Small tables with named rows and columns. After each table, cells are looked up by row and column.

Table Gikud
|  | Mazur | Kunuku | Fut | Pefam | Vupi | Gadi | Mov | Tele |
|---|---|---|---|---|---|---|---|---|
| Bapes | 3.1 | 4.7 | -2.6 | -4.7 | -0.2 | -4.5 | 1.7 | 1.7 |
| Nuv | 4.3 | 4.8 | -4.6 | -2.0 | 2.9 | 2.5 | 1.6 | 1.9 |
| Buzo | 0.6 | -2.5 | 3.5 | 0.9 | -2.3 | 0.3 | 4.6 | 1.4 |
| Pamu | -5.6 | -2.4 | 6.3 | 4.1 | 2.7 | 0.2 | -5.7 | -3.4 |
| Bel | 5.2 | 6.6 | -7.7 | -1.9 | 2.4 | 2.9 | -0.6 | 2.3 |
| Kigim | -2.2 | -2.0 | 4.3 | 2.7 | -2.7 | -3.3 | 3.0 | 3.0 |
| Lovobov | -2.7 | -6.7 | 5.9 | 1.8 | 2.5 | 1.1 | -4.3 | -2.7 |
| Toluko | -2.3 | -4.7 | 4.2 | 1.3 | 1.2 | 2.6 | -4.8 | -3.0 |
| Venu | -0.9 | -4.9 | 4.1 | -0.1 | 0.6 | 3.0 | -3.4 | -3.5 |
| Zepim | 1.5 | -5.0 | 1.6 | 0.6 | 0.9 | 3.2 | -1.5 | -1.5 |
| Kipug | 1.5 | 1.1 | -1.3 | -0.1 | 2.2 | 1.0 | -0.4 | 1.8 |

Lovobov, Fut => 5.9
Bel, Gadi => 2.9
Pamu, Vupi => 2.7
Zepim, Kunuku => -5.0
Venu, Fut => 4.1
Zepim, Fut => 1.6
Bapes, Mov => 1.7
Nuv, Tele => 1.9
Kipug, Gadi => 1.0
Lovobov, Vupi => 2.5
Row with the largest Mov: Buzo

San
|  | Vofe | Fote | Komav | Pem | Bafofo | Bul | Fug | Firadip | Sev |
|---|---|---|---|---|---|---|---|---|---|
| Dis | 79 | 56 | 56 | 39 | 56 | 56 | 56 | 56 | 43 |
| Pib | 79 | 74 | 85 | 47 | 81 | 48 | 56 | 61 | 47 |
| Mokos | 31 | 69 | 26 | 41 | 56 | 56 | 56 | 62 | 28 |
| Ligomok | 56 | 56 | 24 | 56 | 81 | 58 | 33 | 56 | 68 |
| Pabig | 61 | 67 | 19 | 66 | 58 | 49 | 90 | 76 | 59 |
| Dol | 43 | 91 | 56 | 66 | 86 | 31 | 55 | 56 | 61 |
| Nerini | 87 | 91 | 85 | 43 | 86 | 45 | 78 | 66 | 38 |
| Dogile | 56 | 56 | 76 | 66 | 60 | 63 | 67 | 54 | 84 |
| Dolir | 52 | 46 | 75 | 43 | 55 | 64 | 38 | 56 | 22 |
| Ramem | 61 | 95 | 50 | 36 | 68 | 34 | 56 | 33 | 44 |
| Val | 42 | 45 | 56 | 45 | 83 | 82 | 40 | 62 | 67 |

Dol, Bul: 31
Mokos, Pem: 41
Val, Sev: 67
Mokos, Firadip: 62
Ramem, Fote: 95
Dis, Bul: 56
Mokos, Fote: 69
Pabig, Pem: 66
Dolir, Bafofo: 55
Mokos, Komav: 26
Dol, Vofe: 43
Nerini, Sev: 38
Ramem, Sev: 44

